Below is a small trained network, with its code and all its weights. Each question gives an input and a class and asks what happens when units are switched off, that is, made to give their printed mean instead of their output.

import numpy as np


def w(rows, s, z=0):
    codes = np.array(rows[::2]) - 128.0
    scale = np.full(codes.shape[1], s)
    scale[-1] = z or s
    return codes * scale


def f(y):
    return np.maximum(y, 0)


def log_softmax(a):
    a = a - a.max(-1, keepdims=True)
    return a - np.log(np.exp(a).sum(-1, keepdims=True))


def net(x, mask):
    res = np.array(x, float).reshape(1, 4) / 4 @ E
    y = f(res @ A[0][:, :-1].T + A[0][:, -1])
    res = res + np.where(mask, y, B[0][:, -1]) @ B[0][:, :-1]
    return log_softmax(res[-1] @ U[:, :-1].T + U[:, -1])


A, B = {}, {}
E = w([
[204,106,76,210,177,91,71],'x0',
[219,8,181,187,152,129,124],'x1',
[110,157,195,150,228,86,196],'x2',
[219,212,59,74,95,212,113],'x3',
],0.011)
A[0] = w([
[128,74,155,144,149,114,85,1],'n0',
[79,248,65,49,88,159,95,102],'n1',
[160,137,166,113,96,142,67,25],'n2',
[119,89,132,120,99,100,40,58],'n3',
[208,145,53,131,134,82,57,173],'n4',
[59,153,166,111,189,56,177,110],'n5',
[92,93,79,171,97,79,130,120],'n6',
[173,127,46,160,140,143,96,30],'n7',
],0.013,0.003)
B[0] = w([
[112,143,92,61,116,190,143,171],'n0',
[210,255,41,30,169,244,117,251],'n1',
[90,131,89,180,140,103,151,150],'n2',
[110,97,59,88,155,221,150,163],'n3',
[101,84,203,201,118,95,152,197],'n4',
[52,9,234,204,61,50,119,216],'n5',
[222,174,86,72,116,185,118,165],'n6',
[82,83,169,146,119,48,120,177],'n7',
],0.0091,0.021)
U = w([
[77,45,229,140,80,50,114,3],'0',
[163,178,27,2,110,147,114,253],'1',
],0.0093,0.00082)

Each question gives the input, the list of numbers given to net, and the class t.
The units are the neurons (one row each of A and B). Each row of codes is followed by its name. A weight is (code - 128) times the scale printed after its matrix; where a second scale follows, it is the last column's (A, B and U).
mask holds one flag per neuron, in row order. A switched-off neuron (its flag False) gives its mean, the last column of its row in B, instead of its output. The means were averaged over made-up inputs and are rounded, as every weight is.
A unit's drop is (log p(t) with every unit on - log p(t) with that unit switched off) / (log p(t) with every unit on - log p(t) with every unit switched off).
The circuit of an input: a set's keep is (log p(t) with only the set's units on - log p(t) with every unit switched off) / (log p(t) with every unit on - log p(t) with every unit switched off). Starting from all 8 units, units are removed one at a time, each time the one whose removal leaves the highest keep (on an exact tie, the one counted first), for as long as the keep stays at least 0.8.
units of the circuit, in order: the units of the circuit, biggest drop first
top k neurons: the k neurons with the biggest drops, biggest first
drop of u: that unit's drop, to one decimal
input [-7,6,8,8], class 0: top 2 neurons -> [n1, n6]
input [-3,-8,5,-5], class 0: units of the circuit, in order -> [n5]
input [-5,5,-6,-5], class 1: top 2 neurons -> [n5, n4]
input [6,5,0,-5], class 1: top 4 neurons -> [n5, n0, n6, n3]
input [-5,2,-6,-5], class 1: top 2 neurons -> [n5, n4]
input [4,-1,-7,-3], class 0: top 3 neurons -> [n1, n4, n7]
input [-3,-8,8,0], class 0: top 4 neurons -> [n5, n6, n0, n3]
input [6,2,-6,-5], class 1: top 4 neurons -> [n5, n6, n3, n0]
input [4,5,-8,-1], class 0: drop of n1 -> 3.2
input [-6,6,8,7], class 0: drop of n6 -> 0.1
input [6,3,4,1], class 0: drop of n1 -> 1.6
input [-2,4,-6,-3], class 1: drop of n5 -> 2.6
